Below are the code and all the weights of a small trained network. Each question names an input and a class and asks about switching units off, where a switched-off unit gives its printed mean instead of its output.

import numpy as np


def w(rows, s, z=0):
    codes = np.array(rows[::2]) - 128.0
    scale = np.full(codes.shape[1], s)
    scale[-1] = z or s
    return codes * scale


def f(y):
    return np.maximum(y, 0)


def log_softmax(a):
    a = a - a.max(-1, keepdims=True)
    return a - np.log(np.exp(a).sum(-1, keepdims=True))


def net(x, mask):
    res = np.array(x, float).reshape(1, 7) / 4 @ E
    y = f(res @ A[0][:, :-1].T + A[0][:, -1])
    res = res + np.where(mask, y, B[0][:, -1]) @ B[0][:, :-1]
    return log_softmax(res[-1] @ U[:, :-1].T + U[:, -1])


A, B = {}, {}
E = w([
[120,120,130,147,135,112,116,129,122,125,133,133],'x0',
[227,99,204,144,129,154,108,89,15,127,16,199],'x1',
[96,214,205,186,77,21,184,176,141,49,65,123],'x2',
[147,139,107,133,118,133,145,119,121,131,130,117],'x3',
[201,93,145,84,118,112,85,206,114,95,149,1],'x4',
[113,115,128,135,140,119,123,130,110,119,128,131],'x5',
[128,123,115,170,121,120,117,122,113,125,135,118],'x6',
],0.0096)
A[0] = w([
[121,98,189,144,129,107,140,106,117,76,122,119,97],'neuron 1',
[155,126,140,139,136,104,87,121,181,105,133,127,116],'neuron 2',
[82,92,88,107,119,115,128,165,183,131,222,74,255],'neuron 3',
[183,34,158,104,99,139,92,116,88,131,95,87,123],'neuron 4',
[55,167,90,155,107,76,204,130,185,86,125,175,140],'neuron 5',
[209,82,113,97,158,173,57,130,89,140,138,138,130],'neuron 6',
[152,160,171,141,88,81,157,182,136,28,70,103,140],'neuron 7',
[72,127,62,96,147,116,114,165,173,134,203,72,63],'neuron 8',
[135,139,166,149,144,108,148,140,138,140,92,102,77],'neuron 9',
[132,140,119,129,117,136,139,120,111,136,91,129,99],'neuron 10',
[165,131,173,144,122,142,133,86,69,128,49,187,76],'neuron 11',
[77,112,83,107,155,134,112,148,198,125,202,66,35],'neuron 12',
[79,177,117,161,153,164,142,35,128,214,112,254,110],'neuron 13',
[57,184,157,154,115,95,206,124,183,106,130,116,146],'neuron 14',
[39,161,105,152,80,110,169,149,164,111,127,136,139],'neuron 15',
[126,91,69,117,184,168,110,93,143,195,161,130,224],'neuron 16',
[134,149,134,119,107,111,115,163,135,101,140,86,210],'neuron 17',
[127,194,191,149,72,87,152,172,120,24,66,115,27],'neuron 18',
[104,77,34,111,194,189,95,77,167,188,165,159,21],'neuron 19',
],0.0074,0.0086)
B[0] = w([
[105,122,124,100,148,116,100,116,98,143,131,113,153],'neuron 1',
[126,152,114,180,144,85,112,129,98,114,132,93,138],'neuron 2',
[2,223,95,179,242,110,195,76,217,181,45,34,254],'neuron 3',
[201,112,127,139,108,200,135,84,164,72,179,220,191],'neuron 4',
[212,63,211,210,161,196,128,62,188,56,202,188,210],'neuron 5',
[196,51,188,148,126,211,162,55,136,97,218,216,201],'neuron 6',
[52,201,105,140,149,82,145,112,125,198,30,56,224],'neuron 7',
[137,105,86,49,59,103,52,187,55,187,94,126,193],'neuron 8',
[157,83,129,90,103,108,98,149,121,174,145,159,144],'neuron 9',
[116,131,143,141,148,80,165,151,156,137,101,126,138],'neuron 10',
[61,230,60,87,126,74,158,142,123,200,67,62,195],'neuron 11',
[136,39,72,67,46,90,64,227,41,152,81,183,185],'neuron 12',
[66,172,49,89,53,50,89,212,95,223,56,55,213],'neuron 13',
[199,87,226,155,205,178,159,51,195,62,212,151,209],'neuron 14',
[159,86,207,174,146,156,154,54,164,81,144,150,193],'neuron 15',
[166,50,60,53,50,132,45,195,48,192,136,135,222],'neuron 16',
[175,46,133,59,38,106,87,130,80,153,178,159,199],'neuron 17',
[70,85,69,26,74,102,89,235,80,229,82,79,203],'neuron 18',
[33,213,96,221,202,69,205,40,213,136,31,34,185],'neuron 19',
],0.0058,0.014)
U = w([
[43,218,106,155,195,91,179,110,177,171,100,98,122],'0',
[130,72,86,58,27,112,45,185,59,181,134,169,90],'1',
[209,73,212,175,177,208,153,65,176,38,227,254,254],'2',
],0.0085,0.0007)

Each question gives the input, the list of numbers given to net, and the class t.
The units are the neurons (one row each of A and B). Each row of codes is followed by its name. A weight is (code - 128) times the scale printed after its matrix; where a second scale follows, it is the last column's (A, B and U).
mask holds one flag per neuron, in row order. A switched-off neuron (its flag False) gives its mean, the last column of its row in B, instead of its output. The means were averaged over made-up inputs and are rounded, as every weight is.
A unit's drop is (log p(t) with every unit on - log p(t) with that unit switched off) / (log p(t) with every unit on - log p(t) with every unit switched off).
The circuit of an input: a set's keep is (log p(t) with only the set's units on - log p(t) with every unit switched off) / (log p(t) with every unit on - log p(t) with every unit switched off). Starting from the 12 units with the biggest drops (on a tie, the unit counted first), units are removed one at a time, each time the one whose removal leaves the highest keep (on an exact tie, the one counted first), for as long as the keep stays at least 0.8.
units of the circuit, in order: the units of the circuit, biggest drop first
unit that matters most: the unit with the biggest drop
top k neurons: the k neurons with the biggest drops, biggest first
drop of u: that unit's drop, to one decimal
input [-6,0,-8,2,-3,3,4], class 0: units of the circuit, in order -> neuron 19
input [4,1,-1,-8,-7,-5,7], class 1: top 3 neurons -> neuron 3; neuron 13; neuron 7
input [8,-1,7,-5,-4,-4,7], class 2: top 2 neurons -> neuron 5; neuron 14
input [-6,8,1,-4,-2,-1,-5], class 0: top 4 neurons -> neuron 16; neuron 11; neuron 17; neuron 12
input [4,-2,2,-7,0,5,-1], class 2: top 4 neurons -> neuron 13; neuron 11; neuron 19; neuron 18
input [-8,0,2,-7,8,8,-6], class 0: top 2 neurons -> neuron 16; neuron 12
input [-2,-2,-6,6,-1,-5,7], class 0: top 3 neurons -> neuron 19; neuron 3; neuron 17
input [8,-4,1,-5,-8,2,4], class 2: top 2 neurons -> neuron 5; neuron 14
input [-3,-2,-6,-8,-2,3,-7], class 0: top 2 neurons -> neuron 19; neuron 3
input [3,5,1,-2,0,2,-6], class 0: top 2 neurons -> neuron 16; neuron 12
input [6,1,0,3,8,-7,-7], class 2: top 2 neurons -> neuron 13; neuron 18
input [-8,-2,7,8,-7,8,7], class 2: drop of neuron 5 -> 0.3
input [-3,-4,1,-5,-4,6,2], class 2: drop of neuron 5 -> 0.2
input [-7,5,-4,-3,2,3,-3], class 2: unit that matters most -> neuron 6
input [-2,-1,8,3,-5,-2,6], class 2: drop of neuron 14 -> 0.2
input [8,7,-6,6,6,6,0], class 2: drop of neuron 6 -> 0.1
